Rows and roughly how far along a hidden order each lies, from 0 to 9
(in the rows, 100 means zero)
[108  95  84 101 119  44 106  98  95 152  67  91  80  81  70 132  54 118
  91 102  96  73 114  94  92 106 113] -> 4
[ 91  78 101  90 113 112 116 127  82 123 111 104 115 107 135  65  78  88
 100  97 114 105  99 115  94  88 129] -> 5
[112  81  92  93  89  96 111  90 127  90  70  88  94 106 119  89  69 105
  96 110 111  78 103 100  97 119 118] -> 5
[112  95 118 101  80 149 130  84 183  78 108 112  73 116 156  29  76  99
  71 131  94  78  65 112 131 155 111] -> 1
[ 84  75  92  82 122 102 120 116 109 107  71  96  78 108 109  85  82  92
  93 124 121  55 107 112  91  97 154] -> 6
[ 82  85  89  81 127  95 110 119  90  97  76  98  76 104  87 100  90  93
 108 134 116  55 111 110  84  89 151] -> 7
[103  94  88 114 113  63  95 116  71 161 107  98 121  78 104 118  70 111
  99  74 101 119 108  98  94  85  93] -> 3
[104  87  94 106 101  86 105 110  90 147 107  99 121  92 118  87  67 106
  95  85 100 109 101 103  99  99  96] -> 3
[101 107 107 100 102 159 110 102 108  74 118 115 102 132 127  59 113  85
 111 143  87  93  74 120 109 124 117] -> 4
[105 107  95 109 108 111 104  85 110  67  83 104  87 124  77 108  94 101
 100 155  85  70  95 107 106 122 125] -> 5
[ 94 108 110 104 114 156 117  87 115  43  97 110  81 146  71  80 107  89
  96 185  69  54  84 107 116 128 143] -> 5
[107  94 102 101  95 127 120  97 123  82 104 108  99 119 129  62  82  95
  94 122  97  89  83 118 114 132 120] -> 4
[112 123  86 121 111  71  86  93  96  89  83 102  82  92  56 152  91 118
 117 134  83  89 101  88  94 109 104] -> 3
[104 109  96 120 133  79  97 125  56 162 117 104 113 101  99 116  84 108
  98  96  97 122  95  95 100  88  96] -> 0
[119  58 100  97  71  77 142  80 178 190  85  87  98  71 170  36  13 120
  29  26 118  96 101 112 121 142  98] -> 1
[116  78 102  94  57  91  97  76 123  79  82  83 114  91 113  87  91 101
 108  87 102 102 107  94 103 111  84] -> 7
[108  97  87 103 118  82 105  99 105 107  68  93  80 100  88 112  74 109
  96 131 100  68 107  97  96 107 121] -> 4
[109 103 100 117  98  89  85 112  83 124 123 101 122  87 111 101  95 107
 110  89  93 128  97  97  98  89  68] -> 3
[106 101 116 118  93 132 115  99 127 105 125 113  96 107 121  59  92 101
  75 106  92 118  73 108 120 121  97] -> 1
[102 111 105 107 113 152 116  96 120  72 108 116  90 136 110  72  99  96
  96 164  83  74  74 112 120 143 124] -> 2
[123 120 117 109  70 147  99  78 158  36 106 103  82 112 147  70 103 102
 107 140  94 109  72  80 129 134  74] -> 2
[112  71  95  93  61  61  84  94  94  92  91  79 131  70 115 107  87 103
 121  48 120 130 121  96  87  79  81] -> 8
[112  85  87  95  76  61  85  91 119  84  74  82 107  79 106 117  82 114
 110  80 115 106 120  88  86  86  86] -> 7
[118 111 107 108  86 124 107  68 137  65  83 100  84 111  85  93  85 106
 103 160  73  80  83  88 122 140  99] -> 2
[118 106  98 104  78 103  95  66 124  60  81  92  98 115 101 108 101 102
 100 112  93  90 100  94 111 124  92] -> 6
[ 77  76  88  91 132  91 109 143  58 167 110 103 125 109 136  85  95  90
  96  62 133 108 106 125  86  77 133] -> 5
[110 108 101 115 109 118 109  98 104 128 115 110 108 111 115  84  90 104
  90 113  80 108  80 107 116 122  96] -> 1
[116 113  91 110  91  94  85  80 111  65  85  92  97 110  91 129 100 107
 108 125  96  99 104  89 101 112  87] -> 6
[108  80 102  91  79 108  98 103 123  97 104  94 122  97 143  73  97  99
 108  73 119 120 100 101 100  98  88] -> 5
[133 110 112 104  53 113 108  56 176  58  76  92  69  82 104  92  82 116
  98 132  85  95  80  73 132 151  75] -> 0
[ 87  78  97  91 108 100  98 122  51 103 114  96 134 116 133  84 104  79
 116  69 126 120 114 119  86  66 124] -> 9
[ 89  73  90  74 106 119 122 101 119  70  66  95  88 120 109  75  86  90
  98 141 111  43 108 119  91 111 157] -> 8
[107 113  95 125 115  52  91 113  87 144 110 100  96  70  80 131  64 120
  96  95  96 116 104  87 100  89  87] -> 1
[118 100 123  97  60 135 109  66 169  36  92  96  71 118 123  64  91  96
 100 133  93  94  82  85 131 143  97] -> 4
[119  80  97  98  68  87  95  95 130 116  99  87 125  83 159  79  77 109
  92  46 121 127 104  97 101 104  73] -> 4
[ 96  90  94  97 126  97 125 113 136 153  87 104  76 115 136  78  60 109
  62 100 112  69  95 110 109 125 128] -> 1
[ 78  82  93  74 131 129 119 113  96 109  76 103  88 127 101  78 110  86
  91 143 104  43 101 114  91 102 147] -> 6
[ 95  84  78 103 119  34  86 123  45 153  85  88 125  79 100 147  89 108
 114  45 128 127 126  97  74  61 103] -> 6
[105 108 109 108 104 138 114  91 125  68 101 112  80 129 104  74  88  94
 103 163  85  76  77 107 119 137 131] -> 3
[ 95  92  96  80  90 128  99  90  99  28  80  97 102 134 108  95 124  79
 124 122 109  82 106 108  94 103 128] -> 9
[ 95  92 101  87 104 163 118 105  95  77 109 114 117 132 117  53 115  81
 109 143  93  84  78 127 102 119 128] -> 5
[ 79  79  85  86 139  87 114 133  88 155  88 106  98 103 112 104  85 102
  86  93 124  81 109 111  86  93 135] -> 3
[113  97  99 118  71  86 100 105 101 152 110 101 116  91 113  89  64 112
  85  92  93 110  95 100 107 103  84] -> 2
[ 99 117  92 121 125  87  82 120  54 112 113 103 113 100  77 127  90 106
 126 130  90 108 103  93  92  80  95] -> 4
[ 81  89  94  79 121 131 116 102  96  77  74 106  84 120  71  97 115  89
 102 160  94  48 101 113  93 111 150] -> 6
[109 108 105 111  98 125 103  94 107  77 113 109 102 119 106  81  98  96
 108 133  84  99  83 111 113 124 108] -> 4
[120  88  99 108  80  86  97  93 117 116  99  89 117  92 116  93  73 110
  95  81 100 112 103  94 107 106  83] -> 4
[118 116 106 115  92 134 109  85 129 103 114 112  98 100  84  73  99 109
  90 137  74  98  68 100 121 138  78] -> 0
[ 85  87 103  93 145 111 111 145  52 152 108 108  92 115 111  92 108  91
 106 114 113 107  91 100  90  80 129] -> 1
[ 82  99  91  86 129 136 110 117  85  92  94 111 102 126 102  88 118  86
 112 151  98  65  91 117  93 109 147] -> 5
[ 79  68  88  82 135  90 121 127  91 168  89 103 107 110 117  84  87  97
  70  68 123  80 114 125  83  91 141] -> 5
[113 112 101 103  66  97  79  68 113  39  95  93 108  99  84 113 116 100
 122 107  82 102 107  94 100 104  71] -> 9
[113  82  95  98  89  95 100  97 102  99  86  90 110  98 112 101  80 103
 110  91 107  99  98  96 102 107 101] -> 5
[107  97 112 117  96 101 110 104 116 133 121 103 101  92 132  73  78 106
  79  88  98 119  84 102 112 106  85] -> 1
[119 101  95 106  85 110 120  68 151 100  72  99  87  98 111  85  67 115
  78 137  78  70  82 100 121 156 108] -> 1
[102  76  88  94 110  83 109 113  81 161  95  98 125  86 125  84  73 104
  97  77 109 108 103 106  93  91 102] -> 3
[ 84  84  95  83 128 126 123 116 114 127  89 108  97 122 130  65  92  94
  86 123 111  65  93 116 103 120 140] -> 3
[102  71  90  85 102  92 124 101 134 118  64  91  83  99 125  78  47 106
  81 109 119  63 106 105 101 119 143] -> 4
[112 107 123 101  74 157 111  77 150  34 106 102  77 133 125  62 105  88
 105 145  90  93  77  92 129 136 102] -> 4
[114  99  95 111  97  92  99  90 106  91  84  94  96 105 100 102  79 106
 102 119  92  88 100  97 106 115 108] -> 4
[ 96 103 100 102 113 134 117  96 124  82  96 109  87 133 110  77  94  93
  91 145  93  69  82 115 116 136 137] -> 4
[102  97  86 100 128  66 102 106  87 134  69  93  74  95  76 126  73 111
  95 123 100  70 112  91  91  95 121] -> 4
[107 110 114 121  90 135 107  97 120  96 131 115 103 110 117  69 102 102
  91 122  82 115  73 107 119 120  91] -> 1
[100 119  88 108 146  91 102 112  92 155  90 110  79 110  80 132  96 115
  83 132  86  77  94  91  99 115 101] -> 0
[128 120 111 109  66 115  98  64 150  60  92  96  79  87  99 102  98 112
 109 130  80 106  82  74 121 141  71] -> 1
[112  70  94  75  62 106 116  68 156  63  59  84  97 104 132  74  84  97
  91  93 112  72 109 103 105 128 112] -> 8
[125  91 107 110  59  87  93  73 137  89  92  86 108  93 111  94  76 111
  96  78  99 117 101  89 113 127  75] -> 5
[115 103 114  99  77 135 109  72 148  40  91  97  76 132 113  79  92  94
 102 141  89  90  86  94 122 139 109] -> 5

Next part:
[106 109  84 115  87  96 101 114 111 102  93  94 100  99  99 109 105  99
 102  71 110 123 110 102 101  97 101 107  90 105 103 112 145 100 105  77
  94  84  93  84 110  93  82 126  69 109 135  99 100  96 134  89  92 103
 106 121  91  75 113 112 103 105 134 100  96  61 100 113  94 109 151  97
 102 122  97  93 110  83 103 107  92  97 126 104  96 130 111 131 100 120
  92 107 101  99 115 102 117  95  74 116 103 122  88  98  96 115 100 111
 108  92  96  89 109  97 109  49 101 113 106 124 112  76  91 102 104  99
 100  99  91 100 100  93 120 115 127 122  94  98  90  63 121  95  85 113
 110 115  96 102 105  97 108  84  77 100 169  92  59  90 125  98 102 109
 101 124 107 108 104  94  73  98 107 105 110 105  96 106  91 104  88  96
  90  94 115 107  91 121 102 100 100  99  84 100 109  94 104 108 100 105
  91  97 101  96  75  91 144  96  91 112 103  96  97 119  92  75  99  63
 107  88  99 100 114  80 105 101 101 115 121  98] -> 0
[110 102 110  96  88  95  99 103 100  94  80  92 103 110  96  92 100  98
  98 107 110  90  85  98  92  90  96  77  85  95  98 106  93 101 115  71
 113 104 101 121 101 118  81 106 118 105  69  98 100  95 111  87  88  72
  96 109  90 107  97  98  98  95 123 102 106 116  90 107  97  97 142 103
  88  93 104 101 162  86  98 103 103 102  82 110  82  94  98  75  99 121
  92  94 100  91  85 104  94  99  81  94  94 101  87 113  99  94  86  94
 102 106 101 108 105  86 110 107 113  88 100  68  86 125 109 101 109 101
  76 100  87 101 100  91  71 149 103  96  93  96 101  50  98  90 116  83
  96 107  99  97  87  93  93  99  78 101 128  97 200  96 102 116 106 101
  98 137  72 109  91 108 104 103  97 107  89 106 114 115  96 102  88 104
  88 119  93 110 113 109 108  96 114 101  89  99  99 101  95 106  99  97
 111 102 113  99 108  94 108  82  74 112  86  89  86 102 101 112 101 110
 113  81  98 104  87  75  95  94  95  92  71 108] -> 5
[102 104 107 108  99  90 112  90  94 104 102  99 106 131  93  88  95 101
 119 101  95  89 108 114  98 109 107 107 142 100 100 102 111 100  99  92
 112 110  99 107  85 102 116  89 123 110 120 107 104 100  68  99 100  80
  95  91  99  73 103 124 108 104 121  99  87  63  89  91  88  78 119 103
 105 110  96 108  61  71  98  96  99 102 115 102 106  91 100  81  85  86
  94 100  98 116 109 107 105 106  93 107  96  98  87 107 106  99 120 110
  99 109  97 102  89  93 115 125 112  63 115  97  88  91 105 102  93  87
  87 104  97 111  91 115 109  99  95 109 105  96 101 124 106  96 107 114
  95 112  98 103 100 103  96  90 125 101 105 102  85  98  72 115  99 117
  96 131  94  83  88 107 104 100 108 119  93 102 102 104 151 108  78  98
  99  85  96  89  81  93  99  99  95 118  86 104  98  92  86  98 102 107
  93 107 106 104  83 117 111  78  98  97 101  99 110 116  99  95 125  80
 105 101 105 112  36  92 103  94  88  95 108  99] -> 3
[101  86 109 100  99 100  96  88 105  99  77  81  95 100 115  74  72 103
  98 140 107  82  88  99 102 107 105 128 107 109 103 105  77 107 100  92
 101  84 102  89  99  89  82 101 102 105 127  98  96 101  84  91 108  90
 101 109  89  86 100  87 100 101 102 102 111  80 101 126  96 133  88  98
 113  84  89  94  73 106 102  98  42  91 106  99  99  36  86 113  99  53
  94  83  96  89 150 104  90 107 130  94 100  83 106 104 102 114 107 101
 102  72 105 120  97 106 104 157  86 106  87 120  79 111  91  99 119  94
 127 102  93 114 102  91 120  90  94  79  89  95  85 117 103 101 103  84
 104 106 100 103 119 109  99 115  64 101  59 100 123 112 120  94  95 112
 101  54  93 110 111  90  78 100  95  95  81  94  90 105  96  96  98  94
  86  86  92  70 106 101 102  96  78 100 110 101 108 100 115 101  97 103
  90  85  94 112 107 102 115 106  74  95 105 100 100  90 108 103  97 110
 104 111 103  92 200 111  97  98 100 122  75 101] -> 9
[ 77  90 110  86  93  97 115 102  87  99 107  92 103  75  99  95 127  99
 106 102 101  95  98  94  86  91  90 101 124 103  99  99  97  84 114 119
 108 106  99 118 101 135  93 107 147  99  86  96 100  97 114 107  97  98
 100 101 103 106 104  99  96 105  82  95  97  95  92  92 104  99 135 111
  93  91  93  98 114 113 113 102  87 108 106  87 102  83 104  41 100  77
  92  97 101  90 103 103 109 104 104 105  86  98 115  99 112  88 110 115
 108  88  91 110  90 114  94  93 108  96  95  99 106  74 116  99  96  92
  76 101 107 111  98  95  88 147  73  87  88  93 105 148 113 101 112  83
 116 122 106  98  82  95  94  87  78 102 148 105 200  98  85  94  96  82
 100  99 126  93 102  94  96 105  93  93  93  99 119  94 137  92  93 102
 105  87  94 111  63  94  89 101 100  82 117 105 100 101 120 101 101 100
  89  87  94  89  90 100  94  79 105 102 104  96 101 100  86 122 131 102
 110 120  92  95  72  20 101  98 102  94  98 109] -> 6
[117 100 115  87  94 109 104  97 103  98  92  74 105 104  92  83  96  93
  97 126 101 102 100  92 103 100  95  84 115 104 102  94  98  95  75 115
  83  84  99 105  96  72  95 107 101  94  84  97 109  98  85  90  85  38
  89 101  97 125  90  83 103  89 124  76  84  86 100  92 101 122 110  85
 108 132 100 112  87  92  92 103  75 101  91  97  89  95  92 144 103  68
  98 105 101 100  99  99 105 108 111 106 105  82 110 111  93 133 106 100
 100  95  96 106 113  71  80 100 104  75  85 103 105  79  92 100 100 123
  76  97  88 116  81  92 123 133  43  89  98 101 101 124  98 110  91 108
  83  90 113 102 132  97 106 101 105 101  33  92  36 104 103 117  90  86
  98  49  52 102 101  99  99 102 100  93 126 103 112 102  95  97  98 110
  98  59  87 110 158 100  99  98 123 113 106 102  90  97 103 102  99 104
  92 101  92 127  70  91  94  94 112 133  87  94 102 117 114 101  77 105
 105  99 100 102 115  15 103  87  97 115  96 108] -> 9
[ 89 109 118 102  99 118  94  98  94  94 102  92 103  82  98 100  83  91
 100 100 102 102  94 108  88 112 100 106 106 100 100  92  85 106  83 114
 110  99  95  88  97  80 142  94  84  99 117  99  97 103  92 100  86  87
  97 100 104  96 106 111  99 101  78 139 101  94 101  97 114 114  71 108
 115 105 100 106  80 105  95 103  88  95  95 115 110  73  98 146 115  70
 103 102  94 104  88 101  97 114 128 100 118  79 114  90  91 129  99 111
  97  70 100  98  90 140  93  74 101  90  96  83 114 165  94 102  94 107
  73 103  91  98 107  97 108  86  97 100 100 111 121 179 100  90 105  64
 103 100 106  93  92 104 105 101 134  97 146  99   0  99  95  85 101 112
 106  88 108 116 114  96  95 105 110 111  97 103 108 102 101 113  46  91
  82  77 120 104  66 110 100  96 108 134  97 124 103 100 152  97 104  93
  91  82 111  86 103  93  89 105  87  71 104 101  88 111  85  95  77  86
  93 121 101 107  87 184  98  96 103 113  69 133] -> 0
[ 95  87 116  97 109  99 114 101 103  95  96  91 102 117 101 111  71 106
  95 120 103 109 117  97 101 100 102  78 122  91  99 105 132 107  69 132
 126  80 100  86 100  90 105 101  91  97  78 102  98  99 109  78  73 112
  94 103 110 119 108  44  98 100  72  89  96 131 105  92 101 102  49 102
  86  95 107 107  87  87 103  99  88  91 103  94 105  99  92 135  95  72
 116 113 100 102  90 104  94  95  76  97 100 130 122 106  98 117  92  97
  95  97  93  97  72 106  98  97  82  75  98 103  74 108 115  98  88  67
 119  98 106  86 107 114 123 108  78  88 110  94 134  96  97 105  92 106
 102 119 107 105 101 111  86 110 115  98  87 104 115  86 112 107  99  80
 104  64  64  92 109 108  82  98 109 114  94 105 106 102  85 101  81 104
 123  93 112 104  87  73  97 102  82 120  90  97 105 101 133 110  99 110
 101  94 117 115  85  90  89  84  77 112 133  97  88 102  95  91 114 111
  97 108 101  96 102 132  91  88 107 104  86  94] -> 7
[110  88 119 107 103  92 103  99 108 105  95 101 100 110 105 111 132  99
 101 105  89  97  92  90 105  99 103  98  97  92  99 101 104  91 104 109
  97 105  95  96 110  91 110 121  95 112  88  96 102  99  77  92 113 115
  86  77  96 111 107  93  98 100 141  94  98 117  96 113 105  96  83  89
 105 114 105 106 122  88 115  98  87  98  99 101 105  89 101 132 101 133
  93 106 100 101 103 106  78 100  88 101  84 121 148 113  97 114  99 106
  98 123  88 106  95  75 115 111  90 108 110 111 101  69 110  99  91  95
 124  99 100 117 102 104 103 116  97 103  97 101 106  57  92  88 101  92
 103 130  91 103 108  88  98 105  68 102 155  97 115 100 100  91  95 116
  98  88  97 116 101  99 120  99  94  88 113  96 115 104  69 106 109  94
  99 100  91 121  89 106  94 101  91 112 103  86 101 103 112 105 105  95
  90  95 106 104  63 113 104 112  77  65 105  94  96  88  93  97 108  99
 100 103 100  95 175  98 104 101  93 104 110  83] -> 9
[132  93  96 101  98 101  94 105 102  96 108  91  98 114 104  89 107 105
  87 120 101  98  96  89 105  99  99  99  77  96  98  97  74  99  74 113
  92  97  92  98 102  95  97  70 143  89 101  99  94 110  92 101  93 117
 106 102 108  91  87  77  97 100  98 105 111  99 100  93 100  97 156 110
 103  98  99  89 132  94  96  94 105 103 113 101  81  79  82  84 107 125
  71  80  97  98  84  91 110  76  89 100  81 118 108 107 111  94  89 116
  98 105 101  97 138 127  97 108  90  73 105 111 119  48 110 101 101 118
  86 102 103 102  99  89 118  96 100  99 117  98  90 106  99  98  96  96
  97 107 107  96  98 103  96  98  88  99 130 101 200 109 114  95  97 106
 100 121 114  93 105 102  99 101 105  81  84 100 109  92  82  98  90  91
 109  93 104  99 109  79 100 102 113  77  86 105  97 100  60  99 100  95
  85 108  97  96  69  95 114  85  86 104  99  99 116  97  98  71  92  92
  99  91  96  93 159 113  93  95  94  91 128 128] -> 7
